Table B holds the same points as the rows below and some others, measured another way and shuffled. Each row below is followed by which row of B it is.
B:
1: [   1    3  157 -117 -114   -8   98   17  -83  -47   41   16 -191 -132
   14   -3 -156   53 -130 -164  -60  136  -95   79  143   -8  -31  119
   63  233    0  135 -194]
2: [ 191  -79  103   32  -56   96  128    7  -56  -43  400 -114  -24 -172
   56 -114    5  -19  -71 -120  -54  -26 -312 -346  202  271  -63  134
 -248  340 -559  -56 -164]
3: [   4  -44   89   74   57  -49  -94    3  -26    3 -129  100    6  -11
  -25  -59  -31  -43  -38  -50  144  -10   71   37   43  -53   35  -19
   68   41  196  -94   -8]
4: [ -33   -3  186  -63 -145   59   86  -46  -63   60  -22   21 -162 -230
   33  106 -334  103 -180 -114  -73  110  -60   33   99 -100  -54   73
   88  179  -83  154 -271]
5: [ -13   13   24 -138   89 -254   53   58  -84  -56 -302   99 -494 -228
 -410 -155   38    0  -32 -106   11  -19  -36  665  197   65  -44  268
  -57  381  269  124  -43]
6: [ 306 -152   35  -30 -192   36  -38  -33   92 -469  542 -260   69  151
  239 -243  -39   54 -225 -141   88  -61 -176 -618  568  249  197   -6
 -136  289 -585 -119 -250]
7: [ 149  -44  102   29   49   48  144  112 -143   17  376    4  -14  -91
  -40 -172  223 -134   45 -150  -51   46 -335 -213   12  339 -102  192
 -254  289 -270 -120  -10]
8: [ 240  -28   58  -58   22  609  649 -186 -402  106  246   84  525  -15
  563  278  323 -343  354 -383   30  165  287 -159 -473  -48 -235 -212
  572  427 -336  164   88]
9: [ 101  -86   43   83    3  -78 -194  -61  129 -186 -159  -20  -49   71
  127  -17 -143   47  -97   -8  169 -120  188   13  274 -161  180 -141
  155  -34  123  -55  -50]
10: [ -58   -8  200 -191 -310  -85 -175   18   78 -243 -208   16 -311  144
  101  217 -588  214 -374  -63  -59  191  211  257  225 -422  372  -69
  416 -247  558  249 -377]
11: [ 126  -51   53   67  139   25   84   39  -83  124  -98   96 -156 -164
 -140   39   76 -121  102  -31  -30 -100  -33  288 -117   56   -9   72
  -30  114   46  -20   51]
12: [ 242 -131   25  218  167   36   27    1   36  154   55  -25 -169 -300
 -177  -37   57  -89   88   70  -41 -307 -210   41   32  220  -29   91
 -333  164 -423 -151   16]
13: [  81    8  122  -59   93   91  253  142 -261  175   68  172 -153  -93
 -124   81  200 -212  166 -164 -154  136 -118  330 -344  114  -62  173
   34  124  220   66   58]
14: [ 240 -161   14  171  110   42  -31  -15   32   30   67   -7  -24 -127
 -121  -36    8  -86    9   60   65 -261  -81  -77   63  142  103    5
 -202   91 -310 -186  -34]
15: [ -21  -33  113  118   -8  -47 -152  -81   66 -107   69  -38  163  -40
  256 -189  -74   75 -132 -106  221   10  -23 -434  340   -4  -86  -79
   -9  190 -175 -141  -62]
16: [  87  -47  102  119  106   28  -14   51  -47   87   42   73   15  -41
   53  -30   95 -109   74  -58   25  -21  -69  -50  -78   57  -24   13
  -31   25   54 -115   71]
17: [ -48  -17   39  159  144  -47  -98 -190   82   18 -401   40   64 -172
  241  -36  -41   41   55  -68  280 -134  294   80  204 -235 -169 -189
  239  200   39  -24   96]
18: [ -83   28  143  103   49  -46 -142  -24   29   17 -189   70   53    0
  280  -18  -62   32  -13  -95  142   80  135  -35   73 -199  -66 -114
  219  -18  288  -35   58]
19: [ 124  -51   83  -14   23   86  145   18  -94   94 -105   89 -212 -139
 -107  170  -76  -81   33  -48  -96  -42   42  356 -138  -55   70   48
  102   68   90  105  -70]
20: [ 330 -199   -6  163   69  144  104 -103   51   90  -11  -54 -165 -324
 -163  116 -138  -46   15  102  -40 -388  -51  109   49   93  110    4
 -180  167 -556  -46 -139]
21: [ -14  -68   75  264   74  -57 -237 -178  194   16 -206  -50   96 -205
  227 -108 -190  133  -93   24  262 -206  103 -293  367 -124 -114 -175
  -16  141 -274 -156  -24]
22: [  -9  -73   21  143   26  -82 -200 -258  185 -162 -314  -73   92 -133
  241 -115 -221  157 -136  -32  348 -199  284 -158  503 -218  -46 -221
  170  252 -188  -58  -71]
23: [ 222 -122   23   15   36   50   27   44  -51  -60   12   53 -107   44
 -151   54   -2 -128    8   -7    3 -113   38  179  -66   37  238   11
   28  -12   78  -58  -59]
24: [  84  -65   88 -108 -171   26   78 -111   -4 -164   30  -65 -159 -172
   -8   -6 -298  115 -227 -111   17  -17   -4  -10  343  -30   50   46
   49  331 -280  128 -316]
25: [  63  -23  175 -104 -139  172  205   11 -169   73   86   80  -87 -107
   22  197 -208  -33  -81 -140 -128  147  -28   84 -141  -64   45   57
  164   98   -2  154 -234]
26: [  58  -19   19   55  191 -176    7   64  -54    4   -6   33 -206 -197
 -219 -293  259  -78   80  -98   86  -88 -207  145  191  275 -165  220
 -275  392  -74 -122  107]
27: [ 220  -58   45  -73   28  -20   43  177 -102 -207  244   21 -121  215
  -49 -103  242 -175   51 -133  -37   63 -101   84   -9  182  205  108
   -6   43  221  -67   31]
28: [  -5  -40  116   62  -25  114  -37  -80  -49  -26  -83   88  247  110
  294   76  -97  -43  -34 -113  180   92  244 -171  -36 -221   43 -208
  343  -39  196  -42  -36]
29: [ -71    2  227  -42 -220  -57 -118   -9   66  -66   36  -44 -185 -120
  136   25 -440  210 -308  -85  -53  138 -112 -159  300 -135   50   35
   46   31   -7   96 -321]
30: [ 364 -144   53  -53 -152  200  113   -4    7 -252  325 -130  -58  125
  193  147  -96  -62  -67  -81 -109  -67   -1 -119   99   22  322  -69
  124    5 -251   44 -203]
31: [-152   53  167  140   98   36  -42  -50  -75  166 -181  148  194  -77
  313   -1   22  -34   77 -151  164  138  129 -102  -85 -187 -230 -122
  241   56  251  -42  119]
32: [ 165  -20   61   24  151  -11  107  146 -126   65   63   88 -200  -48
 -125  -25  252 -189  165  -94  -91   -7 -136  289 -167  169    8  146
  -78   94  169  -33  123]
33: [ 251  -73  131   -3  -44  223   96  186 -155  -55  367   71   95  305
  192  166  137 -237   89 -122 -144  147  -42 -104 -340   47  277  -42
  171 -259  258  -60   10]
34: [ 229  -51   99   59  163  148  183  231 -232  170  255  154  -51   70
  -77   87  352 -321  259  -96 -179   55 -189  163 -480  216   77  126
  -61  -98  219 -103  170]
35: [  92    9  104 -165 -109  -31  -35  111  -57 -345   89    6  -71  366
  249   -5   44  -57  -52 -207    8  220  141   86   98 -120  264  -45
  365  -77  524   80  -37]
36: [ 252 -130   55  -73 -113  116   95    8  -57 -175  193  -29  -75   64
  -18   68 -110  -63  -98  -68  -43  -38   -7  -11   68   42  259    7
   60   72 -122   29 -206]
37: [  43   30  108 -101   87   29  206  133 -234  127 -118  195 -238  -67
 -144  113  131 -170  135 -156 -132  143    8  540 -306  -11   -6  143
  169   87  439  128   57]
38: [ -69   76  204  -89   -2   -3  163  141 -224  137   95  134 -166 -122
  -34  -21   58  -70   26 -217 -134  268 -210  156 -155   82 -155  213
   12  175  240   86  -34]
39: [ 244 -114   75  111   72  165   74   81  -87   74  178   67   49   37
   18  110   88 -192  102  -25  -59  -72  -52  -35 -238   81  147  -17
   -8  -95  -33 -113   18]
40: [ 253 -115   23   -9  -28  -28  -50   52   31 -268  206  -76  -98  137
   10 -106   49  -55  -66  -64   32  -85  -60  -78  233  121  237   20
  -50   74  -69  -82  -81]
41: [ -39  -43   92  185  135   40  -62  -84  -26  147 -150  112  184 -134
  111  -43   -6  -45   34  -50  207  -48   93 -142  -11  -66 -137 -102
   62  106   -8 -137   59]
42: [   5  -60  167    7  -90   84   75  -27  -87  177  -48   92 -151 -288
 -152  149 -358   52 -167  -22  -81   10  -76   83  -45  -70   17   76
  -12   81 -113   73 -273]
43: [  70  -97   46  117    5  -65 -213 -110  153 -124 -272  -13  -57  -17
   97   18 -236   79 -112   36  185 -173  232   58  262 -226  164 -166
  162  -40   92  -47  -84]
44: [ 183  -41   53  -88 -123  503  460 -312 -196 -101   77  -33  447  -15
  707  286  -13  -99  132 -333  124  104  449 -213  -65 -273 -132 -343
  701  415 -373  240  -83]
45: [-109  -32   45  217   88 -239 -296 -215  222 -119 -214 -103   66 -278
  153 -386 -128  219 -171  -49  414 -196   16 -379  709    1 -263  -74
 -158  447 -390 -184  -29]
46: [ 363 -146   45   15  -61  209   85   31   -3 -122  149  -38  -69  147
  142  256  -66 -130   27   -5 -116 -116  106   96 -121  -75  367 -123
  192 -182   -1   25 -101]
47: [ 292 -142   23  -67 -173   78    9  -91  105 -322  104 -165 -168   23
  129   86 -257   72 -176  -45  -12 -153   90  -18  352  -70  307  -80
  130  117 -276   97 -276]
48: [-237   44  217  -78 -138 -196 -137   -2   -2   37 -260   97 -295 -235
 -156  -45 -454  208 -322  -77   32  161  -51  166  263 -167  -43  141
   22  132  254  117 -296]
49: [ 170 -161   91  129  -59  220   94 -191   45  252 -260   32 -179 -437
 -126  375 -538   71 -122  135  -86 -300  126  226  -68 -222  112  -86
   50   13 -392  110 -316]
50: [ -46   -7  112   29   22  -45 -107  -23   -3  -45 -225   94  -11   43
  139   13  -93    3  -43  -87  143   65  200  107   58 -205   43  -99
  261  -22  356    8   -1]
51: [  90   58  119  -11  155  547  682 -102 -500  334  199  202  524 -148
  491  198  495 -393  473 -422    8  267  150 -101 -643   46 -484 -102
  456  494 -206  116  246]
52: [ 218  -95    6   -5   48  -44    4   38    1 -156   -8   -9 -204   21
 -103  -35   53  -77    2  -33   14 -130   19  220  125   62  186   41
   -2  101   50  -25  -29]
53: [  64   19  169  -60   11   93  189  133 -194  144   72  117 -177  -99
  -14  130   41 -122   75 -150 -182  154 -120  249 -249   28  -28  133
   80   51  202  110  -25]
54: [ 276 -197  -45  125   16    6  -76 -162  150 -119 -147  -92 -155 -194
 -136   31 -239   47 -115  114  115 -407  116   86  318  -26  212  -85
  -80  148 -404  -60 -185]
55: [  41  -32  141   91  -84  296  168 -200  -91  -10  283  -54  486  -82
  563  -31  -31  -11  -21 -252  194  105   45 -706  132  -15 -248 -192
  194  360 -540  -54  -95]
56: [  93    4  107  -53   25   49  158   59 -111   46  -18   59 -214 -117
   19   84   33  -73   71 -132 -117   57  -44  292  -80   -2  -21   93
   99  133  112  118  -13]
57: [  75  -45  188  -83 -212  111   40    4  -33  -49   84   -7 -132  -24
  116  187 -364   76 -198  -90 -114  113   -3  -17   44 -151  169   -9
  181  -47   30  136 -298]
58: [-455  159  350    5  -65 -457 -441  251   45  116 -159  170 -363  -89
 -174 -257 -325  237 -352  -68   -8  376 -350   -6  235  -68 -101  284
 -207 -156  726  -53 -140]
59: [  -8  -54   42  165   80 -141 -228 -137  169  -63 -317  -12  -53 -145
   89  -99 -166  104  -90   25  245 -187  171    6  359 -162  -14 -125
   53  116  -16  -90  -18]
60: [-126    3  191  -58 -134  -33   14  -70  -38   96 -156   64 -198 -317
  -91   46 -423  166 -255  -80   -7   87  -50   83  179 -123  -84  101
   24  218  -52  139 -308]
61: [ -20  -45   91  198  162 -114 -144   43  -15   64   85   63  106 -105
  -63 -299  150  -59  -10  -53  198  -39 -195 -307  140  212 -149   83
 -273  195 -108 -282   76]
62: [  78  -68  102  270  171   39 -129   -9   74  173 -129   59   53 -109
  173   58    5  -57  100   32   73 -149   39  -52  -81  -87  -33 -128
   15 -122   28 -155  127]
63: [  10  -57  142  165   42   89  -55    3  -56  122  119   92  238  -36
  124  -42  -21  -71  -27  -66  124   38  -61 -372  -61   31  -62  -53
  -25   15  -66 -186  -17]
64: [   2  -58   90  175   35   16 -158 -137   98    3 -226   27  131  -63
  253   35 -179   56  -59  -16  214  -95  228 -134  154 -231   -1 -207
  202  -11   22  -79  -23]
65: [ 199 -101   76  132   93   95  -30  101  -47   58   81   96   31  106
   29   94   82 -174   91    4  -18  -57    3    9 -227   13  184  -47
   42 -201  170 -142   63]
66: [ -50    6   84  107  112 -185 -190   26   39  -80  -68   33   -1    0
   68 -262  113    3  -24  -97  207   14  -33 -115  250   46  -85   20
  -58  148  158 -162   92]
67: [ 173  -51   47   46  176  -31   72  140 -115   77    3  112 -212  -62
 -215  -34  240 -193  155  -49  -68  -66 -126  322 -165  174   41  145
 -119   80  171  -73  124]
68: [ 154  -90   19  101  113  -64 -114    3   73  -33 -260   47 -207  -22
  -68   65  -48  -47   31   46   57 -201  149  333   47 -112  182  -63
   86  -87  220  -39   32]
69: [ -25   -1  133  107   13   57  -72  -65   -9  -56   16   31  255   76
  410  -59   12  -12   -3 -162  193  104  128 -336  106 -126  -92 -166
  234   72   71  -85   42]
70: [ 231 -146   47  259  209  129  101   47  -97  285  247   57   50 -310
 -237  -86  184 -201  131   41  -17 -243 -339 -203 -169  377 -112  143
 -462  201 -540 -281   45]
71: [  35  -43   73  -26 -185    0 -172 -195  144 -453   49 -165  238  210
  557 -136 -205  164 -233 -189  313   65  277 -487  587 -222   97 -269
  370  182  -95    2 -170]
72: [ 142  -60   58  110   77  -72 -104   32   64 -120  128  -70  -50  -15
  105 -180  109  -25    1  -65   77  -89 -121 -170  246  136    6   22
 -136  148 -133 -144   36]

[ -83   75  -21  -95  -97   81   71   52 -177  -65   33  160  -53  -55
  223  -70   -5   82   83  -96  134  -61  125    8   -2  -76 -208  -91]
62
[ -15  -59   37   44    1  145   42   54 -348  -66 -129  175 -130  -16
  322 -338  274  416  262   37  147 -152  -79  274  -46   54  -99 -495]
63
[   9   49   -9  -43  -77   77  -11    5  -77  -92   38   72  -25  -21
   79  -99  -34  115   88  -41   31   -9   26   93   -9   23 -101  -84]
16
[ -44   85   53    2  189  508  267  -17 -135  149   74  239   46   73
  271 -337  180  371  -32   54  227  148  -75  118  170  117 -337 -257]
33
[  20  107   43   18  -68  101  -18  -96   79 -140   50  -20   92  -18
  247 -232   98   12    9    2  -37  -33   85  285  -70  -16   43  -21]
66
[  25   74  105   32   42   75 -157  -11   83  -81   55 -110   79   93
   -5 -235  -21  146  107  148  -71   -2 -197  231 -114  177  106 -114]
7
[  21   38   -3  -44   69    2 -122  -27  100   29   38  -25   32   81
  -90   82 -113  -48 -124    8  -54  -35   -7  -39  -95  -67   -7   51]
56
[  48   65   29 -155  118 -104   -6   28  172  -86  275 -204   62  -79
 -327  261 -260 -201  -19  -33 -346   91    7 -187 -120   -5  154  341]
38
[-144  151   39  -73  -96 -110 -297  107  -15  -21  -22   23    4  130
    5    2 -238  -57  -11   70  163 -138  -20 -101 -149  -64 -112  -26]
20
[ -18  132   40   96  -18  193 -195  -87   93   40 -103   98   92  161
  222 -296   61   85 -171  112  208  -58    8  215  -30  -42 -128 -161]
52
[  27   50  -66 -227 -243 -206   65   14   24 -296  253  -93  -17 -212
 -101  290 -285 -221  183 -263 -288    2  209  -84  -81  -45   57  342]
21
[ -36   15  -42 -153 -177  -83   47   16 -115 -173   84   41  -53  -74
  130   91  -91  -16  178 -182  -52 -109  111   36  -86  -44  -52   28]
41
[ -89  127   18  -49  -64  -11 -186   17   27  -10  -17   45   33  100
   94  -39 -112  -48  -75   22  122 -106   44   -5 -108  -96  -97  -11]
11
[-111  256   54  -82  -56   77 -127  -11  193  -35  139  -13  159   87
   59  -59 -220 -161 -147   41   78   48   79  -32  -51  -39 -118  206]
67
[-106  187   -4  -26  -68  130  -71  -21   32   16  -20  156   60   57
  254 -117  -36  -68 -192   -6  238  -50  195    0   -5 -182 -238   13]
68
[ -24   -2   69   79  217  134 -120   31 -107  140 -144   92  -36  146
  124 -206  174  228  -86  170  144 -129 -119   73 -102  -61  -62 -339]
53
[ -75  -82  -66  -65  -33 -270 -297  237 -377   29 -213  170 -282    2
 -113  178 -122  110   90    6  179 -287   26 -282 -160 -231 -158 -304]
49
[ -67    5  -33  -78 -142  -55  -39 -107   -7  -67  -59   65   21   82
  339   45   46  -97  -28 -165   57 -254  149  153 -170 -196  -22  -19]
17
[  49   70   39  215  -21  -88 -563  -93  177   17 -313  -30   39  206
  118 -254   95  -45 -268  225  135 -269    8  270 -238 -208  129 -236]
5
[-110  161   76    8  -93  -45 -315   86  -29  -58  -69   18   13  111
  100 -202 -105   46   36  147  182 -129  -48   75 -147  -11  -66 -147]
12
[  87   26  -16  -27   65  236   34  -58   60   39  109   64   43   59
 -114  -49  -96  160  -43   -9  -20  150  -82   33   83  120 -152  -21]
30
[  11  206   57    8   35  317   26 -124  240   -1  162    8  197   86
  100 -240  -51   23 -155   57   35  179    3  171   69   98 -118  107]
27
[ -74  143   -5 -101  -53  227  138   33  -84  -25  130  174   21  -38
  147 -105  -85  102   17  -66  149  105  102  -32  109   13 -306    4]
65
[  36    6   58   17  141  -64 -204  -17   87   10  -28 -114   27   90
  -62  -15   12  -12  -71  110 -118 -126  -91   60 -208  -61  165  -61]
24
[ -76   75    7  -44   49    3 -149   38  -10   74  -34   64   -4  102
   26   30  -82  -27 -128   38  108 -103   23 -102 -105 -138 -113  -41]
19
[ -18  122  -11  -38  -50  156   66  -73   46  -48   70   94   63  -21
  214  -93   18  -34 -102  -76   57   11  173   85   18 -101 -137   53]
9
[ -83  164   24   -9  -28  172  -74   -3   17   25    8  128   64   91
  183 -173  -45   53 -106   40  208    1   56   47    5  -44 -212  -54]
23
[ -21   98   -5 -150   -1  -43  -68   14  141  -27  188  -71   64   38
 -200  211 -303 -152  -61  -57 -123   48    9 -167  -73  -16  -30  254]
13
[ 105  -39   34   -3  257  -25   20   91  -77  -36   75  -77  -89 -167
 -205   21   70   72   21   86 -252   21    0  -88  -86  -71  145  -50]
29
[ -20  -21  -56 -155  -26  136  278  -46 -118  -48  133  118  -14  -61
  203   82   28   68   82 -222  -35  -13  115   28   14  -41 -150   25]
28
[ -55  -35   -9 -122   12   32  178  -21 -144  -57   48   73  -38  -28
  265   36  117   48   96 -154  -47 -151   84   76 -107 -103  -26  -66]
31
